In the rows, zero is written as 128.
Each row of numbers belongs to one of the objects below and depends on some of the facts about them. Some rows are named. Which object is each other row?

Facts:
Q632 {Λ=Q419, δ=neklam}
Q950 {δ=neklam}
Q906 {σ=Q85, Λ=Q225, δ=neklam}
Q573 {Λ=Q963, δ=neklam}
Q801 {σ=Q895, Λ=Q516, δ=klostin}
Q932 {σ=Q227, Λ=Q681, δ=neklam}
Q813 {Λ=Q166, δ=neklam}
Q198 {Λ=Q436, δ=klostin}
Q266 {δ=klopoti}
Q148 {σ=Q76, Λ=Q286, δ=neklam}
Q681 {δ=klopoti}
Q242 {σ=Q355, Λ=Q225, δ=klopoti}
Q166 {δ=klostin}
Q778 {δ=klostin}
Q966 {σ=Q719, Λ=Q227, δ=klopoti}
Q641 {Λ=Q601, δ=klopoti}
Q731 {Λ=Q961, δ=klostin}
Q792 {Λ=Q672, δ=neklam}
Q319 {σ=Q251, Λ=Q749, δ=neklam}
Q655 {Λ=Q884, δ=neklam}
Q399 {Λ=Q884, δ=klopoti}
Q547 {Λ=Q950, δ=klopoti}
Q998 {σ=Q111, Λ=Q274, δ=klopoti}
Q769 {σ=Q225, Λ=Q778, δ=klopoti}
Q143 {σ=Q672, Λ=Q608, δ=neklam}
Q675 {δ=klopoti}
Q811 {Λ=Q166, δ=klopoti}
Q396 {Λ=Q87, δ=neklam}
Q382 {σ=Q895, Λ=Q826, δ=klostin}
Q224 {Λ=Q778, δ=neklam}
Q839 {Λ=Q778, δ=neklam}
Q728 {Λ=Q266, δ=klopoti}
Q20 {Λ=Q266, δ=klostin}
Q677 {σ=Q672, Λ=Q224, δ=neklam}
Q251 {Λ=Q672, δ=klostin}
Q826 {Λ=Q87, δ=neklam}
Q640 {Λ=Q87, δ=klopoti}
Q967 {Λ=Q681, δ=klopoti}
Q601 {δ=klopoti}
Q628 {Λ=Q172, δ=neklam}
Q961 {Λ=Q839, δ=klostin}
Q884 {Λ=Q672, δ=klopoti}
Q779 {Λ=Q166, δ=klostin}
Q834 {σ=Q749, Λ=Q172, δ=klopoti}
Q823 {σ=Q728, Λ=Q608, δ=klopoti}
Q85 {Λ=Q681, δ=klopoti}
Q507 {Λ=Q85, δ=klopoti}
Q672 {δ=neklam}
Q740 {Λ=Q436, δ=klopoti}
Q669 {σ=Q355, Λ=Q961, δ=neklam}
Q422 {σ=Q266, Λ=Q269, δ=klostin}
Q501 {σ=Q87, Λ=Q728, δ=klostin}
Q441 {Λ=Q266, δ=klopoti}
Q853 {Λ=Q224, δ=klopoti}
Q994 {Λ=Q839, δ=neklam}
Q895 {Λ=Q778, δ=neklam}
Q291 {Λ=Q839, δ=neklam}
Q306 {σ=Q436, Λ=Q227, δ=neklam}
Q386 {σ=Q113, Λ=Q21, δ=klostin}
Q316 {Λ=Q749, δ=klostin}
Q22 {σ=Q608, Λ=Q950, δ=neklam}
Q274 {Λ=Q601, δ=klostin}
Q436 {Λ=Q172, δ=klopoti}
Q57 {σ=Q801, Λ=Q251, δ=klopoti}
Q18 {σ=Q681, Λ=Q608, δ=klostin}
Q963 {Λ=Q601, δ=klostin}
Q898 {σ=Q113, Λ=Q826, δ=klopoti}
Q810 {σ=Q111, Λ=Q728, δ=neklam}
Q172 {Λ=Q950, δ=klostin}
Q608 {Λ=Q166, δ=klopoti}
Q76 {σ=Q516, Λ=Q269, δ=neklam}
Q483 {Λ=Q419, δ=klostin}
Q334 {σ=Q906, Λ=Q224, δ=klostin}
Q87 {δ=neklam}
Q286 {Λ=Q950, δ=klopoti}
Q808 {Λ=Q839, δ=klostin}
Q27 {σ=Q646, Λ=Q227, δ=klostin}
Q455 {Λ=Q994, δ=neklam}
Q479 {σ=Q601, Λ=Q251, δ=neklam}
Q398 {σ=Q516, Λ=Q994, δ=klostin}
Q749 {Λ=Q166, δ=klopoti}
Q227 {Λ=Q681, δ=klopoti}
Q508 {σ=Q655, Λ=Q675, δ=klopoti}
Q599 {σ=Q87, Λ=Q87, δ=klostin}
Q111 {σ=Q266, Λ=Q251, δ=klostin}
Q225 {Λ=Q675, δ=klopoti}
Q419 {δ=klostin}
Q355 {σ=Q436, Λ=Q950, δ=klostin}
Q920 {Λ=Q601, δ=klostin}
Q428 {Λ=Q826, δ=neklam}
Q21 {Λ=Q269, δ=klostin}
Q516 {Λ=Q266, δ=klopoti}
Q719 {Λ=Q963, δ=klopoti}
Q347 {σ=Q251, Λ=Q675, δ=klostin}
Q113 {σ=Q251, Λ=Q811, δ=neklam}
Q806 {σ=Q998, Λ=Q884, δ=klostin}
Q269 {δ=klopoti}
Q91 {Λ=Q286, δ=klopoti}
Q216 {Λ=Q675, δ=neklam}
Q646 {σ=Q839, Λ=Q994, δ=klopoti}

Some objects and their rows:
Q436: [116 122 114 129  98 121 140 163 161 126 102 111 148  70 142 118  85 140
 130 153 123 103 146 149  76 158 162  73]
Q27: [147 116 106 151  72  34 148 149  89 152 108  87 113 124 165 149 145 171
 141 102 125 125  98 127  46 127 122 122]
Q728: [126 117 143 105  64  64 141 109 145 112  98 150 185  94 131 101 109 118
  96  98 120 118 118 155  58 149 175  82]
Q516: [125 118 137 102  68  64 140 111 140 113  97 149 181  94 129 102 111 120
 100  99 120 116 115 157  59 151 174  81]
Q76: [138 124 144 125  92  69 151 134 125 148 128 138 160 124 135 142  71  87
 158 114 122  93  98  91  88 147 117 137]
Q91: [131 120 115 129  85 110 149 163 156 130 110 120 162  86 144 108 100 134
 127 154 137 101 148 154  83 159 147  86]
Q801: [158 137 154 184  31  43 150 132 127 106  96 127 158 101 155 136 136 122
 105  68 108 102 104 137  66 115 148 120]
Q920: [117 135 140 172  55  73 156 121 103 139 101 115 145  98 150 125 148 144
 131 116 113 105  96 133  97  99 104 129]
Q895: [136 138 131 126  90  39 135 151 121 161 107 117 152 116 121 138  72  84
 152 109 117 119 105 125 110 138 121 134]
Q224: [126 133 124 116 101  46 134 137 118 154  98 113 153 109 114 141  63  85
 156 102 107 114  95 115 106 132 127 129]
Q113: [111 152 176  88  86  53 142 168 113 121 117 149 122 122 122 161  96  74
 150 118 133  97 108 116  89 142 103 116]
Q826: [113 154 153 118  93  68 150 110 103 169 140 121 158 124 131 192  72  79
 148 113  94 139  94 126 101 144 146 102]
Q599: [145 140 125 162  50  70 165 120 103 140 126  92 147 115 145 175 139 117
 128 109 102 113 106 153  96 116 120 106]
Q286: [115 116 112 111  96 105 143 137 150 125 105 117 160  83 134 114  97 133
 126 141 121 106 131 157  77 151 155  78]
Q731: [155 130  74 157  51  14 136 156 108 143  68  52 148  93 108 125 117 106
 126  92 107 118 109 180 134  94 103 129]
Q669: [142 140 106 122  84   8 122 170 118 175  80  88 158 105  98 125  59  75
 146 105 121 135 108 153 143 129 111 138]
Q675: [121 115 106  94 110  65 144 111 138 119 121 145 175  98 120 115 122 123
 134 141 117 106 111 186  74 145 160  91]
Q778: [137 126 104 159  67  51 147 123 112 127  90  84 142  97 128 147 128 122
 134  93  93  96  94 149  96 100 119 117]
Q269: [116 100 105  89  84  91 152  97 136 123 110 128 176 104 122 105 104 113
 124 130 118  97 112 141  73 145 140  87]
Q950: [117 143 149 130 110  78 136 144 130 145 115 126 141 102 140 157  64 104
 161 118 104 102 105 107  84 141 138 117]

Name these rows:
No name comes twice in this set of rows, the named rows included.
[142 129  87 151  64  30 135 134 109 134  69  57 143  87 105 138 118 113
 132  90  92 112  98 173 121  91 115 118]  Q961
[144 147 188 147  67  34 138 149 136 134 111 168 169 111 148 137  73  93
 122  76 122 122 109 112  71 151 158 129]  Q810
[132 120 117 119  82 100 145 151 150 138 110 124 160  92 139 106 105 129
 125 147 136 109 138 156  83 157 142  84]  Q547
[122 135 137 132  66  63 154 132 111 100  99 105 120 103 131 159 144 115
 136 100 100  82  97 138  80  97 110 104]  Q166
[130 151 156 129  88  66 152 135 109 166 139 132 154 126 140 176  83  84
 150 122 111 133 107 124 101 149 132 117]  Q396
[125 132 119 100  59  91 165 106 110 165 144 116 183 119 129 154 117  97
 114 148 123 152 129 179 104 163 151  65]  Q898
[154 133 119 177  85  51 158 133 126 109 125 118 146 102 140 151 152 128
 152 118 110  88  99 174  82 105 130 130]  Q347
[144 129 123 163  58  63 156 130 118 126 109 103 142 107 145 144 138 129
 133 102 107  92 100 140  84 107 115 121]  Q483
[119 114 131  99  74  70 142 110 136 120  98 146 178  96 129 101 108 120
  98 110 121 117 114 158  65 147 166  82]  Q266
[140 104 102 160  62  86 165  96 118 112 106  98 149 107 137 144 125 114
 144  92  91  64  92 108  73 101 111 119]  Q21
[132 112 101  94  70  61 144 132 137 146  97 114 175 101 113  95 109 108
 118 131 134 124 122 171 101 150 133  93]  Q769
[127 160 155 126  80  68 161 123 102 181 153 120 161 132 137 199  80  74
 145 124 110 150 108 130 114 151 136 104]  Q428
[143 134 123 126  85  38 135 156 118 164 102 111 163 113 118 132  64  77
 153 110 123 119 105 124 116 140 112 139]  Q677
[138 143 121 123  86  19 127 163 117 173  93 101 157 107 111 131  63  79
 147 109 120 127 107 142 126 136 117 136]  Q291
[135 152 152 159 107  95 140 193 148 151 118 120 131  94 157 154  53 114
 163 137 122 106 130 110  91 154 138 120]  Q628

The same objects again, as new rows of numbers:
Some objects and their rows:
Q269: [118 146 140 125 116 123 142 125  91 154 134 164 129 144 115 160 115 123
 119 143 129 127 126 137 132 140 134 124 126  94 155 115]
Q422: [122 172 128 115 122 139 141 137 151 103 135 155 123 140 129 120 127 108
 113 137 134 137 111 105 108 139 138 117 157 148 145 111]
Q640: [120 146 157 120 126 121 160 150  94 135 124 160 127 128 113 128 108 106
 123 155 124 101 117 110 124 124 135 136 138 107 157 125]
Q87: [125 155 109 158 109 112 123 135 145 134 140 126 106 123 128 156 116 131
 125 112 144 115 128 133 125 106 141 107 138  79 123 124]
Q779: [113 161 123 125 146 140 144 148 136  95 130 161 133 148 140 137 129 109
 122 148 139 150 133 110 106 140 153 138 176 163 132 127]
Q251: [128 183 117 107 100 144 114 103 117 115 136 107 126 154 123 130 122 119
  97 140 139 162 116 126 116 162 135  95 169 136 140  76]
Q479: [144 158 127 142 103 121 113 134  99 114 117  46 109 112 128 112  97 118
 116 141 139 111 122 117 119 112 127 114 183  90 121  92]
Q355: [130 160 128 137 126 159 139 125 137 107 149 165 123 129 149 112 129 113
 126 112 131 148 104 102 102 142 106 135 161 154 160 110]
Q950: [132 144 106 174 111 128 118 122 133 140 151 131 106 117 147 155 118 137
 137  92 141 130 125 135 121 112 114 123 140  83 134 120]
Q547: [129 131 153 142 129 143 153 135  79 142 139 166 127 120 137 125 110 115
 137 130 122 121 114 112 119 132 101 156 143 109 173 121]
Q291: [149 117 157 117 114 110 120 147 215 142 104 105 107 116 146 124 110 125
 147 149 143 113 135 135 135 108 116 144 132 114 123 134]
Q399: [135 151 159 106 110 130 136 129  47 131 111  87 131 131 111 112  95 107
 110 173 124 119 119 116 125 145 125 129 171 104 155  85]
Q601: [117 147 140 124 115 121 144 126  93 155 135 166 128 143 113 160 115 122
 117 142 129 123 125 134 132 138 136 121 124  92 155 115]
Q641: [120 145 154 121 125 122 157 146  92 138 125 159 128 130 114 134 109 109
 123 153 125 106 118 115 124 127 135 134 136 105 158 124]
Q963: [116 179 113 118 110 136 131 116 153 120 147 166 124 153 122 147 133 120
 106 125 139 150 114 124 116 147 145  97 140 135 143 104]
Q386: [121 172 129 114 122 139 141 136 150 104 136 156 123 140 128 119 126 109
 113 137 134 135 110 106 108 138 139 115 156 149 145 111]
Q728: [115 149 140 125 115 121 144 125  94 154 136 168 127 143 110 160 115 122
 116 142 129 124 123 134 132 138 138 119 122  91 155 116]
Q198: [141 145 123 166 130 189 136 108 119 113 172 181 121 112 180 102 133 121
 145  73 127 166  96  98  93 148  57 161 163 155 187 107]
Q507: [117 151 156 120 123 115 165 154 105 136 127 173 123 125 106 127 107 105
 120 151 123  91 111 106 122 118 141 126 126 101 159 130]
Q932: [127 154 123 155 117 109 139 157 153 121 132 126 104 108 126 129 110 118
 129 120 138  90 117 109 117  90 141 116 143  89 126 134]

Name these rows:
No name comes twice in this set of rows, the named rows included.
[131 127 152 149 130 151 153 130  72 143 145 171 126 115 145 123 112 118
 143 118 120 125 111 112 117 134  87 162 143 110 180 121]  Q91
[139 154 125 147 108 118 119 141 116 118 122  72 109 112 131 120 103 120
 122 133 139 109 124 117 119 108 132 118 172  91 122 106]  Q792
[149  97 205  68 119 117 137 139 193 166  89 142 127 137 134 121 109 114
 145 190 130 123 135 142 148 143 103 168 111 137 157 130]  Q646
[138 135 128 138 105 111 112 130 184 149 125 115 107 127 139 155 117 135
 134 126 146 126 135 148 135 115 127 121 126  92 121 126]  Q224
[116 152 156 119 124 113 167 157 109 136 128 176 123 124 103 125 109 104
 120 151 123  87 108 103 121 115 143 124 125 100 160 133]  Q966
[128 153 145 114 104 128 128 112  59 149 125 109 130 144 111 144 104 121
 107 157 129 135 125 137 132 152 128 117 151  92 153  87]  Q884
[132 126 136 164 123 162 138 103  66 162 164 184 126 122 155 146 120 132
 145  93 123 150 115 131 122 147  71 158 130  99 186 111]  Q436
[107 125 146 138 164 127 160 163  69 125 117 165 142 146 135 162 114 111
 138 169 130 128 155 124 121 129 158 171 167 128 136 148]  Q823
[141 116 150 174 134 173 149 117  59 148 161 183 125 104 168 116 115 123
 157  88 116 138 105 109 110 138  50 181 145 112 198 118]  Q740
[125 158 123 155 115 104 144 163 161 119 133 135 101 105 121 125 110 115
 126 120 137  79 111 104 115  84 147 109 137  85 126 138]  Q306
[133 157 110 154 101 117 110 123 122 134 134  89 109 125 129 150 111 133
 119 121 143 125 129 138 126 116 136 105 153  78 120 104]  Q672
[137 148 155  87 119 136 132 135 202 118 115 147 123 142 138 111 126 109
 125 157 137 143 119 117 119 147 122 132 143 166 145 115]  Q334
[128 162 112 146 117 165 126 101 134 125 166 176 123 139 155 136 137 127
 127  92 134 171 108 121 108 157  97 126 147 141 164 102]  Q172
[126 162 129 103 111 137 124 115 179 128 135 158 124 155 133 142 132 121
 116 137 140 159 122 133 122 156 131 112 136 147 143 106]  Q778
[141 128 135 129 105 110 110 127 198 153 120 115 107 129 141 154 118 137
 138 131 147 128 139 151 139 118 121 125 122  96 121 125]  Q839

Now the same objects, written a new way:
Known rows:
Q740: [177 158  95  97 116 164 123 106 109 101 166 199 134 175 130 216 124 123
 129 116 117 150 107 149 108 100 122 179 130 115 120 116 137 117 123 118
 129 110]
Q769: [165 141 109 101 123 141 144 136 109 105 127 142 114 152 159  95 113 118
 125 117 112 149 106 131 197 122 130 122 136 116 115 119 119 115 124 123
 108 126]
Q242: [179 115 137  95 119 121 133 107 110 106 130 159 118 120 116 146 114 157
 139 118 111 170 143 114 180 171 136 142 119 118 122 118 154 131 126 119
 108 105]
Q646: [122 155 127 105 125 149 132 130 110 104 115 123 118 139 163 104 113 121
 152 122 112 164 103 164 166 157 104 129 168 107 117 120 138 134 115 124
 109 126]
Q601: [139 108 141 100 118 143 123 109 111 107 118 172 141 112 120 111 145 142
 143 177 110  96 107 161 100 120 103 139 113 106 117 115 110 115 117 117
 112 239]
Q779: [ 93 141  99 216 127 117 133 144 130 193 121 109 120 112 118 180 114 112
 121 122 112 162 171 112 101 164 152 111 126 134 116 115 149 121 127 119
 107 127]
Q731: [ 95 164 153 115 123 120 122 149 172 169 120 108 121 114 121  92 117 112
 106 118 113 143 167 174 110 178 144 110 148 124 118 118 141 182 122 119
 107 109]
Q166: [ 96 116 104 241 155 119 125 116 109 199 117 111 122 113 120 157 154 114
 190 156 110 178 182 112 103 152 126 112 120 177 116 145 120 114 123 129
 107 178]
Q920: [ 96 130 136 129 120 114 121 113 162 139 121 121 116 119 120 131 116 110
 106 141 111  98 176 174 102 165 157 111 116 108 115 119 135 134 116 117
 107 142]
Q419: [ 97 118 146 183 123 121 121 108 158 145 129 108 121 118 120  92 131 114
 120 154 111 132 183 111 104 141 150 111 115 156 116 132 110 118 120 116
 130 126]
Q316: [ 94 140 102 214 127 115 134 142 129 195 122 106 121 113 119 181 115 112
 122 121 112 162 170 111 102 165 152 111 124 136 115 118 150 122 127 122
 110 127]
Q806: [ 99 177 120 171 122 114 120 149 150 135 133 107 117 116 118  90 114 112
 106 116 110 100 143 115 101 131 204 117 136 106 119 122 192 112 180 118
 119 108]
Q347: [101 130 158 155 119 115 123 107 161 126 143 114 118 115 120 123 116 109
 105 119 112 148 225 110 110 194 182 110 114 143 118 119 156 175 136 118
 123 106]
Q808: [ 95 167 155 114 123 123 120 153 179 174 123 105 121 115 120  94 114 114
 107 118 115 145 165 177 122 176 152 109 144 129 118 119 139 186 124 122
 105 104]
Q20: [ 95 176 105 164 118 113 124 188 196 154 120 108 118 111 118 113 117 107
 115 152 123 144 170 121 100 163 150 115 143 153 116 120 114 128 116 120
 147 107]
Q839: [ 96 104 215  98 163 141 123 124 107 116 120 108 117 112 139  96 137 105
 151 118 163  95 111 161 180 105 111 115 145 145 162 191 106 177 118 185
 119 107]
Q113: [111 107 109 145 143 112 124 131 109 140 117 108 177 113 120 184 124 129
 121 116 153  95 110 108 154 102 104 113 127 123 140 118 119 115 123 162
 114 109]
Q895: [122 108 147  97 133 116 120 155 118 115 116 110 122 111 134  92 119 117
 106 120 163  99 106 128 216  96 103 116 124 130 146 117 109 141 127 163
 113 104]
Q655: [121 112 132 110 121 117 122 142 111 102 117 110 137 112 132  91 122 135
 104 119 157 100 105 109 139  91 107 112 140 104 165 119 161 113 176 122
 144 107]
Q810: [116 115 109 104 122 113 122 184 118 109 118 109 127 120 123 125 116 187
 119 127 201  94 111 110 115 103 108 110 150 142 138 121 110 123 120 118
 183 109]

Which object is each row?
No name comes twice in this set of rows, the named rows included.
[ 97 163 145 181 123 118 122 124 129 119 123 109 120 117 117  94 145 114
 140 129 110  94 140 108 106 110 195 119 136 109 120 120 171 116 201 119
 144 137]  Q251
[175 114 128  98 118 121 134 104 109 107 129 157 117 127 118 144 114 155
 134 116 111 164 128 111 170 162 130 142 121 114 118 121 150 121 123 117
 102 104]  Q508
[101 114 194 146 183 117 123 116 107 131 118 109 119 113 149  91 142 222
 105 139 128  94 107 114 102  93 105 176 117 111 125 197 118 139 113 140
 194 143]  Q826
[ 95 171 161 108 122 119 120 148 168 172 121 108 121 115 120  95 115 112
 110 118 113 147 164 181 111 189 137 114 154 120 118 116 146 190 120 121
 106 107]  Q398

